Here is a tiny trained network, its code and every weight. The questions are about switching its units off for an input and a class, where a switched-off unit gives its printed mean instead of its output.

import numpy as np


def w(rows, s, z=0):
    codes = np.array(rows[::2]) - 128.0
    scale = np.full(codes.shape[1], s)
    scale[-1] = z or s
    return codes * scale


def norm(h):
    return h / np.sqrt((h * h).mean(-1, keepdims=True) + 1e-5)


def f(y):
    return np.maximum(y, 0)


def log_softmax(a):
    a = a - a.max(-1, keepdims=True)
    return a - np.log(np.exp(a).sum(-1, keepdims=True))


def net(x, mask):
    res = np.array(x, float).reshape(1, 5) / 4 @ E
    u = 0
    for l in range(3):
        y = f(norm(res) @ A[l][:, :-1].T + A[l][:, -1])
        res = res + np.where(mask[u : u + 9], y, B[l][:, -1]) @ B[l][:, :-1]
        u += 9
    return log_softmax(norm(res)[-1] @ U[:, :-1].T + U[:, -1])


A, B = {}, {}
E = w([
[118,70,164,64,116],'x0',
[253,123,64,79,205],'x1',
[129,127,126,128,128],'x2',
[135,101,48,155,37],'x3',
[33,102,32,118,197],'x4',
],0.0006)
A[0] = w([
[158,150,162,133,112,254],'0.n0',
[121,3,142,41,83,71],'0.n1',
[131,106,80,189,64,141],'0.n2',
[146,52,104,125,71,78],'0.n3',
[97,107,158,148,215,148],'0.n4',
[127,122,232,140,203,58],'0.n5',
[159,190,91,216,149,77],'0.n6',
[124,31,184,7,123,127],'0.n7',
[109,108,74,133,120,171],'0.n8',
],0.0026,0.00093)
B[0] = w([
[93,96,104,112,172,222],'0.n0',
[116,203,115,183,163,208],'0.n1',
[136,175,117,56,135,195],'0.n2',
[139,208,109,74,102,169],'0.n3',
[106,140,69,72,72,216],'0.n4',
[139,177,59,47,5,213],'0.n5',
[93,192,150,169,164,182],'0.n6',
[123,199,102,227,173,248],'0.n7',
[89,121,140,83,156,190],'0.n8',
],0.0026,0.0015)
A[1] = w([
[104,165,154,184,103,66],'1.n0',
[33,87,184,129,62,180],'1.n1',
[122,133,92,48,103,126],'1.n2',
[250,149,230,170,45,254],'1.n3',
[39,132,129,134,84,172],'1.n4',
[166,160,96,90,166,178],'1.n5',
[156,221,144,171,140,34],'1.n6',
[191,101,75,65,219,138],'1.n7',
[132,173,191,145,166,121],'1.n8',
],0.0023,0.00053)
B[1] = w([
[161,131,106,145,173,174],'1.n0',
[239,94,158,165,133,203],'1.n1',
[115,110,199,75,95,210],'1.n2',
[6,32,33,62,224,220],'1.n3',
[223,101,180,153,156,230],'1.n4',
[123,112,198,144,95,255],'1.n5',
[65,174,115,150,154,225],'1.n6',
[158,90,210,186,72,251],'1.n7',
[104,159,52,145,102,169],'1.n8',
],0.0022,0.0015)
A[2] = w([
[118,12,133,75,61,171],'2.n0',
[160,65,125,197,110,151],'2.n1',
[160,155,26,111,6,27],'2.n2',
[85,151,95,51,91,157],'2.n3',
[183,102,178,187,123,100],'2.n4',
[73,105,200,196,62,3],'2.n5',
[39,56,89,133,155,107],'2.n6',
[243,92,118,146,163,102],'2.n7',
[221,102,130,129,149,89],'2.n8',
],0.0023,0.0007)
B[2] = w([
[85,165,108,162,188,230],'2.n0',
[185,126,189,136,145,176],'2.n1',
[137,169,238,35,95,175],'2.n2',
[178,132,195,117,126,254],'2.n3',
[151,125,157,179,157,202],'2.n4',
[252,99,126,201,127,173],'2.n5',
[174,48,106,74,175,238],'2.n6',
[152,89,168,215,93,204],'2.n7',
[141,108,156,190,102,186],'2.n8',
],0.0025,0.00099)
U = w([
[179,86,157,188,117,134],'0',
[131,156,158,59,89,134],'1',
[100,57,80,90,173,134],'2',
[91,175,85,169,137,128],'3',
[123,137,141,129,135,158],'4',
[101,118,110,135,70,72],'5',
[72,53,41,140,6,1],'6',
[73,57,49,140,16,5],'7',
],0.014,0.013)

Each question gives the input, the list of numbers given to net, and the class t.
The units are the neurons (one row each of A and B). Each row of codes is followed by its name. A weight is (code - 128) times the scale printed after its matrix; where a second scale follows, it is the last column's (A, B and U).
mask holds one flag per neuron, layer by layer. A switched-off neuron (its flag False) gives its mean, the last column of its row in B, instead of its output. The means were averaged over made-up inputs and are rounded, as every weight is.
A unit's drop is (log p(t) with every unit on - log p(t) with that unit switched off) / (log p(t) with every unit on - log p(t) with every unit switched off).
The circuit of an input: a set's keep is (log p(t) with only the set's units on - log p(t) with every unit switched off) / (log p(t) with every unit on - log p(t) with every unit switched off). Starting from the 12 units with the biggest drops (on a tie, the unit counted first), units are removed one at a time, each time the one whose removal leaves the highest keep (on an exact tie, the one counted first), for as long as the keep stays at least 0.8.
circuit, biggest first: the units of the circuit, biggest drop first
unit that matters most: the unit with the biggest drop
top k neurons: the k neurons with the biggest drops, biggest first
top k neurons in layer l: the k neurons of layer l with the biggest drops, biggest first
input [-6,-1,-4,7,7], class 1: top 2 neurons in layer 1 -> 1.n3; 1.n6
input [5,8,-2,7,1], class 0: circuit, biggest first -> 1.n7; 2.n7
input [6,3,-5,-1,5], class 3: circuit, biggest first -> 0.n7; 0.n1
input [6,-3,5,7,0], class 1: unit that matters most -> 0.n3
input [-6,-4,6,0,-5], class 3: top 3 neurons in layer 0 -> 0.n6; 0.n0; 0.n2
input [7,-4,-7,2,-1], class 3: circuit, biggest first -> 0.n1; 0.n7
input [7,5,-1,1,-1], class 3: circuit, biggest first -> 0.n7; 0.n1
input [-1,-7,-1,-2,8], class 2: top 3 neurons -> 1.n7; 1.n5; 2.n6
input [-6,2,2,6,-7], class 2: top 3 neurons in layer 0 -> 0.n5; 0.n4; 0.n7
input [8,8,-8,4,7], class 0: circuit, biggest first -> 1.n7; 1.n3; 2.n7
input [-6,-4,-5,-8,-7], class 1: circuit, biggest first -> 0.n5; 0.n7
input [-5,4,0,1,-1], class 3: top 3 neurons in layer 1 -> 1.n4; 1.n6; 1.n1
input [7,4,3,7,0], class 1: top 2 neurons -> 0.n3; 2.n2
input [-1,7,-3,3,6], class 0: top neuron -> 1.n7
input [3,4,-2,1,4], class 0: top 4 neurons -> 1.n7; 1.n3; 0.n5; 0.n6
input [-3,-5,8,-8,-3], class 1: top 2 neurons -> 0.n5; 1.n7
input [-2,-5,-4,7,-1], class 1: top 3 neurons -> 0.n2; 0.n3; 1.n7
input [2,3,3,5,-8], class 2: top 3 neurons -> 1.n3; 0.n5; 0.n4
input [-1,2,-1,-1,-4], class 2: top 3 neurons -> 1.n3; 0.n4; 0.n8
input [1,-3,5,6,-7], class 2: top 3 neurons -> 1.n3; 0.n5; 0.n4
input [-1,7,-3,7,-8], class 2: top neuron in layer 1 -> 1.n3
input [2,-6,4,5,6], class 0: circuit, biggest first -> 1.n4; 2.n5
input [-7,-6,6,-1,-7], class 2: top 2 neurons -> 1.n3; 0.n7
input [-6,-8,5,-8,-2], class 0: top 2 neurons in layer 0 -> 0.n7; 0.n2
input [-7,5,-7,0,-4], class 3: top 3 neurons -> 0.n6; 1.n6; 1.n4
input [7,-1,7,6,-7], class 2: top 3 neurons -> 1.n3; 0.n5; 0.n4
input [4,-5,-3,5,-8], class 2: top 2 neurons -> 1.n3; 0.n5
